Small tables with named rows and columns. After each table, cells are looked up by row and column.

Zige:
fields: Vagesos, Ruze, Nud, Raludos, Saven, Sifimu, Levu, Kuzo, Kurev
Narobil: [60, 115, 156, 237, 102, 96, 39, 60, 62]
Nulero: [83, 80, 81, 87, 83, 81, 83, 87, 85]
Vazo: [78, 81, 88, 84, 81, 83, 88, 82, 81]
Zoni: [113, 124, 47, 56, 20, 161, 105, 102, 73]
Zag: [84, 84, 81, 83, 85, 88, 89, 87, 85]
Siged: [78, 108, 116, 141, 51, 148, 78, 77, 77]

Siged, Kurev: 77
Nulero, Nud: 81
Narobil, Ruze: 115
Narobil, Levu: 39
Siged, Raludos: 141
Narobil, Vagesos: 60
Zoni, Sifimu: 161
Siged, Vagesos: 78
Nulero, Saven: 83
Vazo, Nud: 88
Nulero, Sifimu: 81
Vazo, Raludos: 84
Vazo, Ruze: 81
Nulero, Ruze: 80
Zag, Ruze: 84
Narobil, Kurev: 62
Narobil, Nud: 156
Zoni, Kurev: 73
Row with the largest Ruze: Zoni

Table Bodas
columns: Taz, Sodi, Dipupo, Vinobi, Sali, Sudemu, Vek, Lutalil, Zan
Vev: [51898, 33322, 67792, 71327, 34575, 34582, 60914, 31079, 37152]
Keb: [42427, 67551, 68724, 41746, 63864, 23443, 61067, 17881, 19602]
Zutuv: [52771, 58301, 47173, 46665, 61411, 37902, 69858, 40952, 3212]
Mapu: [33926, 34598, 58667, 60073, 75741, 51808, 49808, 28633, 65341]
Topora: [53016, 32833, 31665, 52210, 54115, 70168, 42871, 59419, 80664]
Zotevip: [51062, 51884, 57680, 77469, 15253, 35957, 53235, 41387, 53043]
Faluv: [55003, 34082, 68278, 54189, 19403, 29621, 37354, 51413, 69659]
Tonumi: [43572, 68438, 62403, 44987, 43529, 30760, 60267, 36171, 14122]
Retur: [31152, 64782, 50416, 38931, 65880, 55192, 48461, 42891, 39133]
Fab: [47419, 60560, 24969, 28259, 63601, 61876, 34159, 53035, 53785]
Let: [39668, 69519, 72721, 42798, 64657, 22645, 57736, 20874, 21542]
Pizibak: [57163, 19968, 46060, 48458, 71043, 78167, 45397, 58853, 64865]

Dipupo of Keb is 68724
Sodi of Keb is 67551
Zan of Fab is 53785
Taz of Keb is 42427
Lutalil of Zutuv is 40952
Lutalil of Keb is 17881
Lutalil of Vev is 31079
Vinobi of Vev is 71327

Table Tos
|  | Lep | Nudo | Kipe | Bav | Zib | Nenopen | Barikid | Gub |
|---|---|---|---|---|---|---|---|---|
| Kanene | 148 | 125 | 116 | 107 | 176 | 189 | 190 | 106 |
| Pon | 151 | 136 | 143 | 116 | 106 | 89 | 138 | 154 |
| Zom | 133 | 164 | 147 | 141 | 144 | 152 | 144 | 97 |
| Roret | 112 | 195 | 169 | 174 | 106 | 103 | 109 | 100 |
| Tesam | 172 | 175 | 170 | 127 | 174 | 193 | 121 | 70 |
| Baver | 98 | 136 | 127 | 173 | 107 | 97 | 143 | 174 |
| Zibib | 168 | 152 | 186 | 161 | 120 | 108 | 63 | 173 |

Kanene, Gub -> 106
Zom, Nudo -> 164
Zom, Nenopen -> 152
Baver, Kipe -> 127
Kanene, Bav -> 107
Zibib, Kipe -> 186
Zom, Lep -> 133
Row with the largest Bav: Roret

Divon:
	Taf	Zado	Fedidu	Buli	Lov	Gitet	Pegef	Minu	Zasapam
Lotini	3.756	2.322	3.114	-3.639	3.275	2.288	9.285	-5.194	-2.898
Dur	-0.121	0.706	-3.027	-1.168	-0.372	-1.963	-2.654	-1.176	-2.330
Terav	-0.329	0.485	-2.442	-1.061	-1.061	-1.891	-2.415	-1.778	-1.977
Tafanep	2.392	3.476	-1.533	-1.051	1.042	-0.807	0.114	-1.372	-2.697
Zenuf	-2.534	-0.587	-4.491	-0.402	-2.757	-3.489	-7.434	0.510	-1.985
Regusa	-0.003	-1.683	1.726	-3.604	0.625	0.622	5.249	-4.543	-2.087

Regusa, Pegef => 5.249
Lotini, Minu => -5.194
Tafanep, Zado => 3.476
Zenuf, Lov => -2.757
Dur, Fedidu => -3.027
Dur, Zado => 0.706

Muka =
,Ditidun,Zitoz,Feti,Ner,Zeranuz
Sil,-84,-86,-74,-90,13
Pimebof,-75,-5,-81,-89,-90
Kiletig,-49,-72,-81,-35,-94
Tar,-79,-93,-96,-76,-93
Nanu,-31,-79,-81,-62,-85
Karade,-25,-93,-91,-45,-79
Lag,-95,56,72,-85,-85
Notofar,-72,-86,-77,-75,-35
Vuvu,-85,-87,-73,-24,-84
Mafifad,-47,-40,-77,-68,-62
Kap,-87,-74,-84,-80,-60
Remut,-37,-41,-89,-84,-88
Niv,-64,-55,-90,-97,-76
Valebe,-14,-98,38,-53,-57

What is the Zitoz of Mafifad in Muka? -40
What is the Ditidun of Kap in Muka? -87
What is the Feti of Kiletig in Muka? -81
What is the Zitoz of Tar in Muka? -93
What is the Zitoz of Karade in Muka? -93
What is the Zeranuz of Kiletig in Muka? -94
What is the Feti of Lag in Muka? 72
What is the Zeranuz of Lag in Muka? -85
What is the Ner of Kiletig in Muka? -35
What is the Zitoz of Vuvu in Muka? -87
What is the Ditidun of Niv in Muka? -64
What is the Feti of Valebe in Muka? 38
What is the Zitoz of Niv in Muka? -55
What is the Zeranuz of Niv in Muka? -76
What is the Zeranuz of Tar in Muka? -93
What is the Zeranuz of Valebe in Muka? -57
What is the Ner of Tar in Muka? -76
What is the Zeranuz of Remut in Muka? -88

